[  8  29   2  18   5   3  14   0 -35  21  -2 -33  30  13  32 -29  -2   9
  -9  11   3  18] => 9
[  5   9   0  23  -6  44   7  -8   6  16   2  30 -23 -24  13  -2   2   2
  15  12 -12  17] => 2
[  3   7   5  85  21   0   0 -10 -11  12 -15  10 -37  13  17   9   9 -13
   8 -12  -1   5] => 3
[ 31  -6   0  10   6   5  18   0 -11 -21  -3   4 -51  -1  13   6  -6  19
  -5  15   5  -5] => 5
[ 37  32   7  56   3 -10  38   5 -49  -3  -3 -14  41  16  47 -40   5  14
   3  13  10 -27] => 9
[ 33   5   7  29 -12 -51  34   3 -37 -25   2  18  29   9  31 -26   1  10
   6  12  12  -9] => 7
[ -3  27   1  39  35 -34  17  14   2  33  -1   8  37  42 -12 -49  -1  12
   1 -32  36   1] => 9
[  0   4   4  69  16 -13 -10  -7  -6   5 -13   8 -35   8  11  10   6 -24
   3 -12  -1   0] => 4
[ 24  -1   6   5   7  -5  22  -2  -8  30  -4  -6 -38  -2  27  -2  -2  16
  -1   1 -11   1] => 5
[  8  10  -2  27  33  -1  12   1 -26  20  -5  -1  14  33  -6 -46   8  -7
  -1 -21  16   1] => 8
[ 10  -1   3  41   5 -19  12 -11 -30  33  -1 -11 -11  -3   3 -17   4  -3
 -10 -12  -2   3] => 6
[ -4   2   3  -2  20  14   7  -6 -20  17  -4 -27  55  31   8 -32   0 -24
  -6   5  27   7] => 10
[ 13  -9  -5  39 -13  46  -7 -10  22  -8  17   1 -29   7  15 -14   3  33
  12  26 -22  11] => 0
[  6   3 -13 -49 -36   6   2  -4  27 -55  13  13 -28  12   2  51  -1  26
   5  16  -1  -3] => 2
[ 10  -6   3  22   2 -20  25  -8 -25  37   0 -15 -11  -8  10  -6  -1  13
  -6  -9  -6   1] => 6
[  5   6   1  33  20 -26   0  -2 -25   9  -5   9 -31  11  -7 -38  11 -20
  -9 -16   7   0] => 7
[ 23  20   0  45  -3  43  23  -8   3  18  -1   4 -54  -2  15 -24   3  13
  14  21 -13  14] => 2
[  3 -14   1  16  -2 -17  20  -5 -11  29   1 -12 -19 -18   9   3   0  -6
  -9 -13   0   0] => 5
[ -9   6  -2   5  25   3   6   0  -6  22 -10 -19  52  47   3 -47  -4 -28
   5  -8  26 -15] => 10
[-15  13   6  60   8  34 -11 -10   8  30 -16  70 -22  11  10  -3   4  47
 -16  -5  -8 -26] => 0
[ 12  26   2  27   0  -5   9  -2 -38  23  -5 -28  10   7  16 -31  -2  21
  -2  10   5  14] => 8
[ 30   1   5  -5   2  -4  15   1   2  12  -5  -1 -42   3  16   7  -4  14
   1  12 -13   3] => 4
[ 29  -4   1 -11   4   0  10   3   4  -7  -4   2 -42   0  10  11  -5  12
  -1  18  -5  -3] => 4
[  1   4  -1   8  28   7  11  -2 -21  20  -8 -12  41  41   1 -39   3 -20
   1  -9  23  -5] => 9
